Rows, each followed by one of two labels for a hidden trait (new trait and labels in each part):
[ -9  -7  13 -31 -19 -41   0 -13  22  31  11 -26   3 -46 -19 -10] | Q137
[-24   7  16 -21   0  10  35 -12  52  30   1 -29   3 -54  -2  13] | Q137
[-12  -5 -61 -53  -8 -20  33  -9  -5   3   1 -49   3  65   2   2] | Q137
[ 55   1  28 -32 -12   6  32 -14  22  -6  -9  13 -19  13 -11   8] | Q598
[ 48  -4  27 -25 -13   3  39 -16  41  -3  -8   7 -19   9 -14   8] | Q598
[  1 -10 -33 -20 -16   2  11  -5  50  28   7 -17   9  -9 -15   7] | Q598
[  3  -6 -53 -20 -23  -4   9  -2  40  17   8  -3  11 -11 -20   7] | Q598
[ 45   1 -79 -47 -41  -1   2   5  50   3   1   3  -2  13  -6  10] | Q598
[ 55  -7  10 -57 -46 -27  -5 -18  38 -15  10 -36 -36  -4 -14  30] | Q598
[  4  -9 -29 -17  -3   8  -8  -6  35  22   3 -10   0   2  -2   3] | Q598
[ 31  17 -12 -37 -32  15   1  -5  27 -41  -6 -15 -63  73  32  12] | Q137
[ 25 -17 -36 -16 -38  36  59  -8  95  47  17 -19  -1   5 -48   9] | Q137
[  4  11 -79 -39 -43  14   8  -3  30 -20  -2  -4  14  57  -6   7] | Q137

Next part:
[  2  56 -21 -31   0  11  17   3   5  29  12  20 -59   3   7  29  -7   5
  11  -7] | Q700
[ 13  15 -16  -9   0 -10  14   2   1  17  10  43 -35  23   5  -5   0   8
   6  -5] | Q293
[ 28 -14  13  18 -12  -2  10 -34  -3  -6  -2  13   1  13  -3 -21  -5   0
  12 -21] | Q293
[ 38 -10  15   7  -9 -16  12   2  -3  12  10  35 -24  25  -4 -23   3  13
 -10 -12] | Q293
[  5  25 -28 -20 -11  17   3  -8   4   9   2   6 -64   0   3   4 -14  -3
   0  -7] | Q293
[ -8  73 -53 -36  -8  35  15   4   4  16  14 -11 -73 -19  -5  37 -26  11
  -1 -13] | Q700
[ 38 -12  34  15  -2 -34  23  -5  -4  23  14  55 -31  35   3 -23  14  18
   9 -10] | Q293
[ 12  32 -25 -23  -5  18  18 -14   4  14  11  13 -45   8   4  27 -14   6
  21 -18] | Q700
[ -1  43 -25 -33  -1  18  17  -3   5  15   7   8 -53  -4   2  36 -12   3
  18 -16] | Q700
[-20  69  -4 -41  21   3  25  16   5  41  28  42 -95   0  11  59   0  20
  22  -9] | Q700
[  4  24 -15 -23   0  18  12 -23   4  11   6   8 -38  -4   9  30 -12  -7
  20 -17] | Q700
